Below are the code and all the weights of a small trained network. Each question names an input and a target symbol and asks about switching units off, where a switched-off unit gives its printed mean instead of its output.

import numpy as np


def w(rows, s, z=0):
    codes = np.array(rows[::2]) - 128.0
    scale = np.full(codes.shape[1], s)
    scale[-1] = z or s
    return codes * scale


def f(y):
    return np.maximum(y, 0)


def softmax(a):
    e = np.exp(a - a.max(-1, keepdims=True))
    return e / e.sum(-1, keepdims=True)


def log_softmax(a):
    a = a - a.max(-1, keepdims=True)
    return a - np.log(np.exp(a).sum(-1, keepdims=True))


def net(x, mask):
    ids = ['ΔΣαεηλξψ'.index(c) for c in x.split()]
    T = len(ids)
    res = E[ids] + P[:T]
    u = 0
    for l in range(2):
        r = res
        for j in range(2):
            rows = slice(2 * j, 2 * j + 2)
            q, k, v = (r @ M[l][rows].T for M in (Q, K, V))
            z = softmax(np.where(np.tri(T) > 0, q @ k.T / 2**0.5, -1e9)) @ v
            o = O[l][rows]
            res = res + np.where(mask[u + j], z, o[:, -1]) @ o[:, :-1]
        u += 2
        y = f(res @ A[l][:, :-1].T + A[l][:, -1])
        res = res + np.where(mask[u : u + 16], y, B[l][:, -1]) @ B[l][:, :-1]
        u += 16
    return log_softmax(res[-1] @ U[:, :-1].T + U[:, -1])


Q, K, V, O, A, B = {}, {}, {}, {}, {}, {}
E = w([
[119,158,125],'Δ',
[114,127,107],'Σ',
[117,133,112],'α',
[113,129,84],'ε',
[107,68,40],'η',
[105,103,204],'λ',
[133,255,136],'ξ',
[108,114,121],'ψ',
],0.023)
P = w([
[99,102,151],'0',
[218,104,174],'1',
[43,193,154],'2',
[103,78,167],'3',
[192,124,228],'4',
[42,205,150],'5',
[109,64,167],'6',
[182,124,250],'7',
],0.011)
Q[0] = w([
[241,53,97],'0.h1',
[187,215,3],'0.h1',
[20,201,148],'0.h2',
[19,111,164],'0.h2',
],0.0053)
K[0] = w([
[125,103,90],'0.h1',
[166,130,151],'0.h1',
[135,148,255],'0.h2',
[70,62,195],'0.h2',
],0.0082)
V[0] = w([
[129,114,102],'0.h1',
[215,51,59],'0.h1',
[3,101,38],'0.h2',
[179,101,1],'0.h2',
],0.0055)
O[0] = w([
[122,98,138,149],'0.h1',
[101,213,150,149],'0.h1',
[142,121,167,252],'0.h2',
[173,2,116,106],'0.h2',
],0.0088,0.0032)
A[0] = w([
[51,95,142,55],'0.n1',
[188,155,183,217],'0.n2',
[180,235,159,75],'0.n3',
[58,133,6,121],'0.n4',
[216,96,142,4],'0.n5',
[75,138,38,154],'0.n6',
[95,184,104,172],'0.n7',
[124,205,138,47],'0.n8',
[65,167,90,45],'0.n9',
[97,162,47,3],'0.n10',
[79,71,92,219],'0.n11',
[2,132,123,167],'0.n12',
[109,174,172,156],'0.n13',
[45,58,80,189],'0.n14',
[87,212,170,122],'0.n15',
[205,40,130,27],'0.n16',
],0.011,0.0051)
B[0] = w([
[86,144,39,166],'0.n1',
[245,103,2,187],'0.n2',
[19,201,137,184],'0.n3',
[157,52,23,204],'0.n4',
[55,154,193,140],'0.n5',
[160,63,84,190],'0.n6',
[180,125,126,183],'0.n7',
[103,102,137,167],'0.n8',
[58,199,63,160],'0.n9',
[73,168,248,144],'0.n10',
[165,196,187,238],'0.n11',
[81,148,220,228],'0.n12',
[231,112,121,199],'0.n13',
[125,208,168,254],'0.n14',
[174,72,121,220],'0.n15',
[168,164,141,192],'0.n16',
],0.0065,0.0098)
Q[1] = w([
[167,87,253],'1.h1',
[161,102,128],'1.h1',
[32,162,61],'1.h2',
[18,111,50],'1.h2',
],0.0072)
K[1] = w([
[183,157,157],'1.h1',
[96,86,168],'1.h1',
[55,255,110],'1.h2',
[93,243,30],'1.h2',
],0.0098)
V[1] = w([
[120,201,156],'1.h1',
[120,116,62],'1.h1',
[191,113,196],'1.h2',
[187,253,144],'1.h2',
],0.0059)
O[1] = w([
[107,124,136,162],'1.h1',
[148,175,137,104],'1.h1',
[158,119,131,237],'1.h2',
[159,254,141,251],'1.h2',
],0.0092,0.003)
A[1] = w([
[209,47,93,129],'1.n1',
[109,159,142,4],'1.n2',
[217,32,80,191],'1.n3',
[63,120,225,48],'1.n4',
[110,126,174,63],'1.n5',
[157,54,43,113],'1.n6',
[169,141,103,1],'1.n7',
[67,120,162,68],'1.n8',
[119,134,107,86],'1.n9',
[161,66,3,181],'1.n10',
[124,52,180,86],'1.n11',
[174,157,236,127],'1.n12',
[70,159,188,59],'1.n13',
[66,106,138,235],'1.n14',
[87,98,218,53],'1.n15',
[129,86,163,88],'1.n16',
],0.013,0.0055)
B[1] = w([
[93,217,73,207],'1.n1',
[202,50,107,141],'1.n2',
[141,215,83,230],'1.n3',
[138,154,6,164],'1.n4',
[114,177,111,141],'1.n5',
[186,40,147,161],'1.n6',
[155,10,36,142],'1.n7',
[156,235,87,142],'1.n8',
[103,128,163,133],'1.n9',
[170,76,148,187],'1.n10',
[178,52,98,142],'1.n11',
[66,101,190,247],'1.n12',
[151,54,54,170],'1.n13',
[99,26,85,160],'1.n14',
[136,129,58,154],'1.n15',
[141,1,99,137],'1.n16',
],0.0086,0.011)
U = w([
[230,150,55,86],'Δ',
[118,251,119,123],'Σ',
[163,149,197,254],'α',
[91,165,27,48],'ε',
[145,143,110,130],'η',
[123,149,99,135],'λ',
[176,73,98,146],'ξ',
[120,149,118,163],'ψ',
],0.012,0.0084)

Each question gives the input, a string of symbols that net reads in full, and the target symbol t.
The units are the heads (2 rows each of Q, K, V and O) and the neurons (one row each of A and B). Each row of codes is followed by its name. A weight is (code - 128) times the scale printed after its matrix; where a second scale follows, it is the last column's (O, A, B and U).
mask holds one flag per unit, layer by layer, with each layer's heads first. A switched-off unit (its flag False) gives its mean, the last column of its rows in O or B, instead of its output. The means were averaged over made-up inputs and are rounded, as every weight is.
A unit's drop is (log p(t) with every unit on - log p(t) with that unit switched off) / (log p(t) with every unit on - log p(t) with every unit switched off).
The circuit of an input: a set's keep is (log p(t) with only the set's units on - log p(t) with every unit switched off) / (log p(t) with every unit on - log p(t) with every unit switched off). Starting from the 12 units with the biggest drops (on a tie, the unit counted first), units are removed one at a time, each time the one whose removal leaves the highest keep (on an exact tie, the one counted first), for as long as the keep stays at least 0.8.
circuit, biggest first: the units of the circuit, biggest drop first
k most important neurons: the k neurons with the biggest drops, biggest first
top k neurons in layer l: the k neurons of layer l with the biggest drops, biggest first
heads that matter: for each layer, one digit per head in row order, 1 if its drop is at least 0.15 and else 0, layers parted by /
input ξ λ η η η α, target ε: top 4 neurons in layer 0 => (0.n14 0.n9 0.n11 0.n2)
input ξ λ λ λ, target ξ: circuit, biggest first => (1.n11 0.h1)
input Δ η η ψ λ η η, target Δ: top neuron in layer 0 => (0.n4)
input Σ Δ λ ξ α η η λ, target Σ: 2 most important neurons => (0.n2 1.n1)
input η λ Δ η η, target α: top 2 neurons in layer 1 => (1.n12 1.n4)
input ξ Δ η ξ η η, target Σ: 3 most important neurons => (0.n3 0.n10 0.n4)
input ψ Δ η, target ξ: heads that matter => 00 / 01
input η Δ λ η λ, target Σ: top 2 neurons in layer 0 => (0.n2 0.n4)
input λ η ξ η η η λ Σ, target Δ: 2 most important neurons => (0.n2 0.n12)
input η ψ η ε η η Δ, target α: circuit, biggest first => (0.n4 1.n1 1.n3)
input η η η α η Δ λ ψ, target Δ: circuit, biggest first => (0.n2 0.n12)
input ε η η η η η ψ Δ, target Δ: 4 most important neurons => (0.n2 0.n12 0.n11 0.n14)
input Σ η η λ, target ξ: circuit, biggest first => (1.n11 1.n16 1.h2)
input α λ Δ, target ε: heads that matter => 01 / 00
input η α η α ξ, target Δ: 3 most important neurons => (0.n2 1.n7 0.n12)
input Δ λ η Δ η, target Σ: heads that matter => 01 / 00
input η ε Δ Δ, target α: heads that matter => 00 / 00
input ε η η λ Δ, target Δ: heads that matter => 00 / 01
input λ λ Σ, target ε: heads that matter => 01 / 01
input α η η, target ξ: heads that matter => 01 / 01
input η Σ λ λ λ α, target ε: 2 most important neurons => (0.n9 0.n3)
input η η λ, target ε: top 2 neurons in layer 0 => (0.n12 0.n3)
input Δ Σ ψ Δ η α η λ, target Δ: top 2 neurons in layer 0 => (0.n14 0.n11)
input ξ η η η η η ξ λ, target Δ: top 2 neurons in layer 1 => (1.n3 1.n11)
input ξ η λ ψ, target ε: 2 most important neurons => (0.n2 1.n4)
input Σ Σ Σ η ε η ψ, target ε: 3 most important neurons => (0.n2 0.n13 1.n4)
